Below is a small trained network, with its code and all its weights. Each question gives an input and a class and asks what happens when units are switched off, that is, made to give their printed mean instead of their output.

import numpy as np


def w(rows, s, z=0):
    codes = np.array(rows[::2]) - 128.0
    scale = np.full(codes.shape[1], s)
    scale[-1] = z or s
    return codes * scale


def f(y):
    return y / 2 * (1 + np.tanh(0.7978845608 * (y + 0.044715 * y**3)))


def log_softmax(a):
    a = a - a.max(-1, keepdims=True)
    return a - np.log(np.exp(a).sum(-1, keepdims=True))


def net(x, mask):
    res = np.array(x, float).reshape(1, 8) / 4 @ E
    y = f(res @ A[0][:, :-1].T + A[0][:, -1])
    res = res + np.where(mask, y, B[0][:, -1]) @ B[0][:, :-1]
    return log_softmax(res[-1] @ U[:, :-1].T + U[:, -1])


A, B = {}, {}
E = w([
[126,131,131,127,123,128],'x0',
[188,40,208,174,104,144],'x1',
[235,198,102,132,111,158],'x2',
[128,125,120,130,133,128],'x3',
[165,121,127,135,183,1],'x4',
[141,88,61,113,14,95],'x5',
[129,126,123,132,125,130],'x6',
[127,131,133,129,128,126],'x7',
],0.0093)
A[0] = w([
[1,43,184,80,134,77,35],'N1',
[202,158,84,145,144,156,206],'N2',
[71,99,127,125,95,243,56],'N3',
[185,164,118,123,133,142,22],'N4',
[88,188,86,75,140,130,2],'N5',
[149,97,133,118,190,5,19],'N6',
[166,82,167,131,117,140,52],'N7',
[228,175,142,87,117,130,63],'N8',
[118,180,201,156,254,179,54],'N9',
[87,127,132,173,114,122,30],'N10',
[212,17,248,191,105,165,64],'N11',
[90,126,129,107,111,229,48],'N12',
],0.0092,0.0093)
B[0] = w([
[134,119,115,164,141,203,187],'N1',
[109,101,153,128,141,148,239],'N2',
[184,136,144,149,149,96,184],'N3',
[145,154,72,174,137,187,124],'N4',
[117,155,63,115,146,106,139],'N5',
[183,172,146,144,116,128,184],'N6',
[104,179,75,154,138,111,137],'N7',
[117,106,104,173,138,189,159],'N8',
[117,91,96,138,63,96,208],'N9',
[140,172,4,186,120,174,111],'N10',
[93,163,90,96,144,110,254],'N11',
[175,173,139,140,118,102,162],'N12',
],0.019,0.0079)
U = w([
[241,185,151,150,132,97,49],'0',
[121,102,114,177,160,211,29],'1',
[69,203,77,81,164,96,48],'2',
[109,107,169,103,134,116,252],'3',
[137,63,97,129,3,89,62],'4',
[114,119,181,91,147,125,237],'5',
[121,107,177,93,147,120,231],'6',
],0.015,0.014)

Each question gives the input, the list of numbers given to net, and the class t.
The units are the neurons (one row each of A and B). Each row of codes is followed by its name. A weight is (code - 128) times the scale printed after its matrix; where a second scale follows, it is the last column's (A, B and U).
mask holds one flag per neuron, in row order. A switched-off neuron (its flag False) gives its mean, the last column of its row in B, instead of its output. The means were averaged over made-up inputs and are rounded, as every weight is.
A unit's drop is (log p(t) with every unit on - log p(t) with that unit switched off) / (log p(t) with every unit on - log p(t) with every unit switched off).
The circuit of an input: a set's keep is (log p(t) with only the set's units on - log p(t) with every unit switched off) / (log p(t) with every unit on - log p(t) with every unit switched off). Starting from all 12 units, units are removed one at a time, each time the one whose removal leaves the highest keep (on an exact tie, the one counted first), for as long as the keep stays at least 0.8.
units of the circuit, in order: the units of the circuit, biggest drop first
unit that matters most: the unit with the biggest drop
k most important neurons: the k neurons with the biggest drops, biggest first
drop when u is switched off: that unit's drop, to one decimal
input [8,8,-1,2,6,-5,-8,-2], class 2: units of the circuit, in order	N11
input [5,-3,-8,-6,-4,8,8,-5], class 1: 2 most important neurons	N1, N9
input [5,-6,-8,1,-3,1,-2,0], class 1: 2 most important neurons	N1, N11
input [4,1,-1,-4,-7,3,-7,-1], class 0: units of the circuit, in order	N3, N12
input [-3,4,-6,1,2,-8,7,-1], class 4: 2 most important neurons	N9, N2
input [-4,3,-5,-3,6,7,-6,-8], class 6: 3 most important neurons	N9, N3, N12
input [7,-7,7,5,-5,-8,5,8], class 4: 2 most important neurons	N9, N11
input [-7,-6,2,-2,7,-4,-6,4], class 0: 2 most important neurons	N6, N11
input [3,0,7,6,6,-6,4,-3], class 1: 2 most important neurons	N8, N2
input [4,-3,6,0,-1,-7,8,1], class 4: 2 most important neurons	N9, N1
input [2,3,7,-1,2,6,-4,4], class 1: units of the circuit, in order	N8, N2
input [-8,1,5,-6,8,8,4,1], class 0: 3 most important neurons	N6, N9, N11
input [-7,-6,3,-4,4,5,-6,-7], class 5: units of the circuit, in order	N11, N9, N2
input [2,4,6,6,-8,-6,3,8], class 0: unit that matters most	N12
input [-7,5,1,4,4,4,-3,0], class 5: units of the circuit, in order	N9, N11
input [-1,2,-4,0,-8,5,-5,-6], class 0: 2 most important neurons	N3, N12
input [1,0,-5,6,-7,-8,7,-2], class 4: 2 most important neurons	N9, N6
input [1,-8,-8,-5,2,-4,2,0], class 1: 2 most important neurons	N1, N11
input [-7,4,1,-6,3,-8,-7,-5], class 4: drop when N9 is switched off	1.0
input [2,-6,-1,-4,5,-1,-3,-7], class 6: units of the circuit, in order	N11
input [8,-6,5,-2,8,-1,-6,3], class 0: drop when N6 is switched off	1.5
input [-3,7,-2,2,-5,7,8,-2], class 2: drop when N2 is switched off	0.0
